data =
array([[146, 107, 107, 111, 138, 119, 131, 162, 121, 112, 127, 138, 115],
       [131, 120, 117, 119, 132, 125, 131, 142, 126, 120, 126, 134, 123],
       [144,  86, 103, 113, 152, 142, 153, 159, 112, 101, 157, 141, 111],
       [137,  85,  96, 120, 153, 138, 156, 178, 115, 100, 148, 129, 105],
       [146, 110, 108, 104, 132, 133, 139, 155, 131, 119, 123, 131, 116],
       [156,  79,  94, 111, 154, 161, 176, 164, 116, 101, 171, 134, 109],
       [147,  78, 106, 109, 155, 152, 155, 163, 113, 102, 159, 137, 107],
       [159,  69,  98, 108, 159, 162, 170, 168, 111,  96, 172, 136, 104],
       [142, 109, 114, 115, 136, 125, 130, 155, 122, 115, 130, 135, 117],
       [129, 123, 135, 119, 128, 137, 125, 138, 127, 124, 128, 136, 127],
       [134,  95, 102, 125, 146, 144, 159, 179, 121, 105, 145, 122, 111],
       [147, 105, 101,  98, 133, 138, 143, 157, 136, 122, 120, 123, 111],
       [155,  82,  95, 111, 154, 153, 166, 155, 115, 105, 165, 135, 110],
       [140,  94, 103, 103, 141, 141, 146, 169, 129, 112, 128, 125, 107],
       [142,  92, 113, 117, 146, 141, 144, 168, 119, 108, 144, 130, 110]])
Indices start at 1.
row 1 col 1 -> 146
row 6 col 11 -> 171
row 2 col 10 -> 120
row 1 col 8 -> 162
row 3 col 9 -> 112
row 11 col 8 -> 179
row 2 col 6 -> 125
row 10 col 6 -> 137
row 5 col 13 -> 116
row 9 col 4 -> 115
row 11 col 3 -> 102
row 15 col 6 -> 141
row 14 col 10 -> 112
row 4 col 7 -> 156
row 13 col 7 -> 166
row 12 col 6 -> 138
row 9 col 12 -> 135
row 13 col 10 -> 105
row 3 col 3 -> 103
row 11 col 10 -> 105
row 10 col 2 -> 123
row 7 col 2 -> 78
row 12 col 3 -> 101
row 5 col 2 -> 110
row 14 col 4 -> 103
row 4 col 13 -> 105
row 3 col 2 -> 86
row 13 col 5 -> 154
row 4 col 6 -> 138
row 7 col 5 -> 155
row 12 col 8 -> 157
row 2 col 1 -> 131
row 11 col 11 -> 145
row 15 col 2 -> 92
row 4 col 10 -> 100
row 7 col 1 -> 147
row 10 col 5 -> 128
row 13 col 6 -> 153

grid =
133  113  108  119  121  127  123  132  118  153  150
122  124  111  126   71   99  129  120  173  110  139
141  128  121  139  105  132  134  162  105  124  106
128  126  120  148  136  126  123  125  122  138  147
132  142  139  136  136  163  127  132   89  115  163
101  102  120  124   75  104  120   70  173   95  119
146  125  130  112  107  129  119  114  126  140  148
140  128  132  108  120  123  125  109  133  132  148
124  124  131  133  157  112  126  124  143  125  113
144  124  130  106  112  143  102  130  120  142  136
 83  130  141  139  107  107  106   92  164  122  150
143  131  155  124  138  159  122  120   85  112  168
137  133  125  136   98  133  141  141  108  107   99
151  130  132  142  129  131  124  127  119  136   90
 88  128   94  105   89   89   99   83  180  121  131
Rows and columns are counted from 1.
row 1 col 1	133
row 1 col 4	119
row 6 col 9	173
row 15 col 8	83
row 10 col 4	106
row 13 col 8	141
row 14 col 5	129
row 7 col 4	112
row 2 col 3	111
row 14 col 3	132
row 1 col 3	108
row 12 col 5	138
row 1 col 6	127
row 8 col 2	128
row 7 col 1	146
row 8 col 7	125
row 4 col 9	122
row 14 col 1	151
row 8 col 11	148
row 13 col 2	133
row 6 col 6	104
row 13 col 10	107
row 6 col 8	70
row 13 col 9	108
row 8 col 1	140
row 11 col 10	122
row 4 col 8	125
row 9 col 3	131
row 14 col 8	127
row 12 col 8	120
row 3 col 5	105
row 10 col 5	112
row 1 col 8	132
row 5 col 4	136
row 11 col 9	164

X =
array([[132, 131, 139, 129, 128, 117, 129, 126, 111, 121],
       [169, 159, 127, 116, 121, 161,  69, 194, 123,  92],
       [166, 117, 140, 132, 175, 110, 138, 135, 114, 134]])
Rows and columns are counted from 1.
(1, 1) -> 132
(2, 5) -> 121
(3, 9) -> 114
(3, 6) -> 110
(1, 6) -> 117
(3, 3) -> 140
(3, 4) -> 132
(1, 4) -> 129
(3, 8) -> 135
(2, 4) -> 116
(2, 10) -> 92
(2, 2) -> 159
